[[ 31 -27 -14  80]
 [-12   6  -8  -3]
 [-22  14 -15  -8]
 [ 30 -17  13  14]
 [ 17 -14 -28 -24]]
=>
[[ 80  31 -27 -14]
 [ -3 -12   6  -8]
 [ -8 -22  14 -15]
 [ 14  30 -17  13]
 [-24  17 -14 -28]]

[[-42  31  21 -21  28  11]
 [ 14 -40 -10   9  -4   2]
 [-43  44  23 -30  28   6]
 [ -2  10   3  -6   0  -2]
 [  5 -38 -13   8  10  -6]
 [-37  78  30 -14   7  13]
 [  7  18   6 -14 -13  -1]
 [-12  48  20 -12  -9  11]]
=>
[[ 11 -42  31  21 -21  28]
 [  2  14 -40 -10   9  -4]
 [  6 -43  44  23 -30  28]
 [ -2  -2  10   3  -6   0]
 [ -6   5 -38 -13   8  10]
 [ 13 -37  78  30 -14   7]
 [ -1   7  18   6 -14 -13]
 [ 11 -12  48  20 -12  -9]]

[[ 2  2  4 24 74]
 [ 1  3 36 63  6]
 [21 73  9  1  2]
 [ 1  2 23 74  9]
 [ 2  2 18 75 11]
 [75 15  4  0  1]
 [ 4 57 47  1  2]
 [56 42  5  0  2]
 [ 4 51 53  3  2]
 [ 1  2  8 67 28]
 [ 1  2  4 37 59]
 [19 77 10  1  2]]
=>
[[74  2  2  4 24]
 [ 6  1  3 36 63]
 [ 2 21 73  9  1]
 [ 9  1  2 23 74]
 [11  2  2 18 75]
 [ 1 75 15  4  0]
 [ 2  4 57 47  1]
 [ 2 56 42  5  0]
 [ 2  4 51 53  3]
 [28  1  2  8 67]
 [59  1  2  4 37]
 [ 2 19 77 10  1]]

[[ 22  17 -21   3  -8 -58 -62  24]
 [ -3  15 -21  -1  -9  28 -43  27]
 [  3  -9  42   8 -21   1   0  40]
 [ -3  -3 -17  35 -23  21   1  11]
 [-23   2 -32   5 -28  45 -35  17]
 [ -8   7 -55 -11 -75 -49  11   2]
 [ 11 -12 -27  60  11  28  33  23]
 [  0  31 -35 -34 -70 -40   4  35]]
=>
[[ 24  22  17 -21   3  -8 -58 -62]
 [ 27  -3  15 -21  -1  -9  28 -43]
 [ 40   3  -9  42   8 -21   1   0]
 [ 11  -3  -3 -17  35 -23  21   1]
 [ 17 -23   2 -32   5 -28  45 -35]
 [  2  -8   7 -55 -11 -75 -49  11]
 [ 23  11 -12 -27  60  11  28  33]
 [ 35   0  31 -35 -34 -70 -40   4]]

[[ 87 -61 -61 -66  85 100  94]
 [-44  50  49  56 -47 -74 -53]
 [-21 -33 -33 -40 -23  -2 -11]
 [ 18 -84 -85 -92  14  33  28]
 [-61  75  75  79 -61 -76 -67]
 [ 76 -62 -62 -66  73  86  82]
 [  0 -73 -73 -75  -5  -6   3]
 [ 21 -66 -66 -73  16  34  30]]
=>
[[ 94  87 -61 -61 -66  85 100]
 [-53 -44  50  49  56 -47 -74]
 [-11 -21 -33 -33 -40 -23  -2]
 [ 28  18 -84 -85 -92  14  33]
 [-67 -61  75  75  79 -61 -76]
 [ 82  76 -62 -62 -66  73  86]
 [  3   0 -73 -73 -75  -5  -6]
 [ 30  21 -66 -66 -73  16  34]]

[[  0   0  72 -21 -20  68 -37  28 -47  63  67  59  65]
 [ -1   1  73 -20 -21  68 -37  29 -46  64  69  60  65]
 [ -3  10  76 -11 -19  54 -36  39 -29  63  82  58  55]
 [  2   2  72 -19 -18  63 -36  29 -42  60  68  58  61]
 [ -1   3  74 -18 -20  65 -37  31 -43  63  71  60  63]
 [  3   1  71 -19 -18  64 -35  27 -45  59  66  58  61]
 [ 28 -80 -98  36  46 -50  67 -98 -47 -98 -78 -65 -31]]
=>
[[ 65   0   0  72 -21 -20  68 -37  28 -47  63  67  59]
 [ 65  -1   1  73 -20 -21  68 -37  29 -46  64  69  60]
 [ 55  -3  10  76 -11 -19  54 -36  39 -29  63  82  58]
 [ 61   2   2  72 -19 -18  63 -36  29 -42  60  68  58]
 [ 63  -1   3  74 -18 -20  65 -37  31 -43  63  71  60]
 [ 61   3   1  71 -19 -18  64 -35  27 -45  59  66  58]
 [-31  28 -80 -98  36  46 -50  67 -98 -47 -98 -78 -65]]
